Here is a tiny trained network, its code and every weight. The questions are about switching its units off for an input and a class, where a switched-off unit gives its printed mean instead of its output.

import numpy as np


def w(rows, s, z=0):
    codes = np.array(rows[::2]) - 128.0
    scale = np.full(codes.shape[1], s)
    scale[-1] = z or s
    return codes * scale


def f(y):
    return np.maximum(y, 0)


def log_softmax(a):
    a = a - a.max(-1, keepdims=True)
    return a - np.log(np.exp(a).sum(-1, keepdims=True))


def net(x, mask):
    res = np.array(x, float).reshape(1, 6) / 4 @ E
    y = f(res @ A[0][:, :-1].T + A[0][:, -1])
    res = res + np.where(mask, y, B[0][:, -1]) @ B[0][:, :-1]
    return log_softmax(res[-1] @ U[:, :-1].T + U[:, -1])


A, B = {}, {}
E = w([
[112,109,184,147,199,96,165,228,187,85,254,13],'x0',
[87,56,98,54,124,91,220,135,146,74,192,106],'x1',
[241,162,168,215,79,93,194,77,44,163,196,92],'x2',
[195,72,7,40,226,196,185,165,98,157,173,50],'x3',
[169,205,167,102,156,173,105,185,163,149,181,92],'x4',
[66,179,146,79,47,122,58,56,129,200,137,129],'x5',
],0.0052)
A[0] = w([
[96,142,183,228,46,24,107,57,117,124,107,132,123],'neuron 0',
[101,112,150,102,172,144,133,208,202,91,204,85,62],'neuron 1',
[59,175,216,185,49,41,89,95,138,137,155,170,140],'neuron 2',
[135,135,104,39,74,137,157,72,67,185,175,107,254],'neuron 3',
[206,174,159,171,159,161,110,176,84,180,170,62,124],'neuron 4',
[57,197,212,88,63,70,102,107,182,157,192,98,99],'neuron 5',
[222,163,124,135,64,137,140,68,61,185,151,152,125],'neuron 6',
[171,136,202,150,165,123,152,189,132,106,177,64,146],'neuron 7',
[28,106,148,61,115,149,92,151,180,128,75,141,122],'neuron 8',
[235,193,167,190,156,164,134,156,103,173,180,63,125],'neuron 9',
[157,175,123,164,49,170,75,30,45,210,3,224,164],'neuron 10',
],0.0054,0.0029)
B[0] = w([
[188,31,208,181,128,37,223,227,32,62,214,65,205],'neuron 0',
[149,202,189,175,54,169,68,100,112,136,60,201,183],'neuron 1',
[160,32,187,128,144,53,202,185,100,82,225,26,208],'neuron 2',
[52,89,31,35,202,172,133,119,162,128,181,62,194],'neuron 3',
[66,208,75,98,144,208,30,58,192,207,52,205,185],'neuron 4',
[63,48,67,53,188,108,184,119,180,180,213,51,179],'neuron 5',
[41,232,67,92,134,213,37,68,203,202,38,223,190],'neuron 6',
[150,179,167,211,44,140,110,128,118,107,56,206,190],'neuron 7',
[62,191,33,33,157,228,53,71,199,182,84,156,172],'neuron 8',
[40,246,51,113,133,215,36,36,175,226,10,238,197],'neuron 9',
[160,238,176,213,16,130,83,77,125,120,16,253,255],'neuron 10',
],0.0052,0.0088)
U = w([
[227,135,230,239,39,25,204,179,58,45,118,177,8],'0',
[109,24,63,29,218,86,219,169,126,123,239,18,154],'1',
[62,254,81,99,86,234,16,45,205,214,24,234,164],'2',
],0.0055,0.0016)

Each question gives the input, the list of numbers given to net, and the class t.
The units are the neurons (one row each of A and B). Each row of codes is followed by its name. A weight is (code - 128) times the scale printed after its matrix; where a second scale follows, it is the last column's (A, B and U).
mask holds one flag per neuron, in row order. A switched-off neuron (its flag False) gives its mean, the last column of its row in B, instead of its output. The means were averaged over made-up inputs and are rounded, as every weight is.
A unit's drop is (log p(t) with every unit on - log p(t) with that unit switched off) / (log p(t) with every unit on - log p(t) with every unit switched off).
The circuit of an input: a set's keep is (log p(t) with only the set's units on - log p(t) with every unit switched off) / (log p(t) with every unit on - log p(t) with every unit switched off). Starting from all 11 units, units are removed one at a time, each time the one whose removal leaves the highest keep (on an exact tie, the one counted first), for as long as the keep stays at least 0.8.
units of the circuit, in order: the units of the circuit, biggest drop first
top k neurons: the k neurons with the biggest drops, biggest first
drop of u: that unit's drop, to one decimal
input [-7,1,5,-1,-8,3], class 0: units of the circuit, in order -> [neuron 0]
input [-1,6,2,-3,8,1], class 1: units of the circuit, in order -> [neuron 10; neuron 5]
input [3,1,-5,4,-4,-2], class 1: top 4 neurons -> [neuron 10; neuron 9; neuron 6; neuron 4]
input [-3,6,7,-5,-4,8], class 0: top 2 neurons -> [neuron 10; neuron 0]
input [3,2,2,-5,4,4], class 1: top 2 neurons -> [neuron 5; neuron 10]
input [3,-1,-2,-1,-4,-4], class 0: top 2 neurons -> [neuron 9; neuron 6]
input [-8,-8,6,-4,-8,0], class 0: top 2 neurons -> [neuron 0; neuron 2]
input [8,-7,4,2,-8,8], class 1: top 2 neurons -> [neuron 10; neuron 0]
input [0,3,3,3,0,5], class 1: top 2 neurons -> [neuron 10; neuron 9]
input [5,2,7,8,7,-1], class 2: drop of neuron 7 -> 0.0
input [3,-3,1,2,-8,1], class 1: drop of neuron 9 -> 0.1
input [2,0,-5,-2,5,6], class 1: drop of neuron 10 -> 0.4
